After every row comes roughly how far along a hidden order it lies, from 0 to 20.
(in the rows, 100 means zero)
[ 98 125 109  95 106  99 106 120  94  98  93 100  95 121 101  86 120  97
  83  84  95  92  71  98 101  97 103 112 113  99 106 100  93 121  88  78
 100 116 114  79  99  74 107  97  89 112  91 139 105 111 105 100 102  94
  93 109  93  75 105  89  79  97 113 101  97 106 101 102 103 121] : 8
[101 126 104  98 103 100 135  98  83 108 101 101 102 112  97 113  71 114
 104  64 102  91  77  98  79 101 110 140 104  94  99  98 159 117 135  78
 104 122 124 107 100 124  94  99  98 102  99 118 110 108  97  99  98  96
 133 111 101  86  87  92  91 115 113  99  97  90  98 101  99 116] : 0
[103  96  93 105  98 101 153  94  94 108 111 104 117  91  96 146  89 107
 103 105 104  98 111 108  85 101  96 102 100  96  99  98 133 124 172 104
 116  94  88 120 102 132  92 101 103  78 108  74 103  73  86 101 105 100
 112  98 100 114  99 110 135 101  92  97  96  87 107  99  96 103] : 11
[104 107  96 104  95  99 136  78  84 116 113 102 125  86  93 149  62 127
 118  78 104  92 116  97  81 103  99 123  95  98  97  95 174 110 193  99
 119  95 117 123 102 141  84 100 106  82 102  67 109  89  85  98 110  97
 139  98 105 113  90 104 132 111  93  98  93  78 109  99  94 109] : 4
[ 98  98 104  95 102 100  66 111 110  95  93  98  86 107 104  74 124  86
  88 104  96 103  86  93 116  97 101  89 107 104 102 101  62 100  33 100
  92 110  94  85  99  68 108  99  92 116  95 123  97 108 108 100 104  96
  77 103  97  92 106  98  75  94 109 103 102 116  99  99 104 100] : 15
[100 100  92 105 102 101 128  94  99 106 105 100 108  82 100 125  96 109
  88 118 103  98  98 114  91  96  95  92 100  93  99 100  98 118 147 105
 117 105  69 104 101 129  99 100  95  83 114  78  98  73  95 101 102 101
 113  99 101 109 106 109 114 101  91  96 103  96 101  97  97 102] : 14
[ 95 114 105  94 106  97  35 120 103 102  86  95  90  95 104  48 135  92
  75  97  96  97  75 109 118  93  96  92 109  96 104 104  41 119  66  93
 102 120  71  63  97  62 116  95  83 126  95 119  97 111 113 100 110  94
  89 117  96  77 113  92  45  97 114 102 103 123  89  98 102 109] : 15
[ 96  93  98  98 103 101  67 110 107 101  94  97  99  78 104  66 127  97
  83 117  96 101  89  98 117  92  92  81 103  99 102 101   0 127 101 116
 113 119  58  86 100 100 111  99  86 104 102  86  92  83  97 101 109  97
  81 106  98 100 117 106  86  90 101 100 105 120 103  96 100  99] : 20
[ 99  96  91 101 104 102  78 101 107 107  97  97  99  78 104  89 120  98
  83 125  98 104  95 105 107  94  92  80  98  97  99 102  22 125 113 115
 116 117  43  95 101 120 105 100  90  95 111  73  91  77  95 101 108  99
  91 104  99 109 116 111  92  98  99  99 104 116 102  95  98  95] : 19
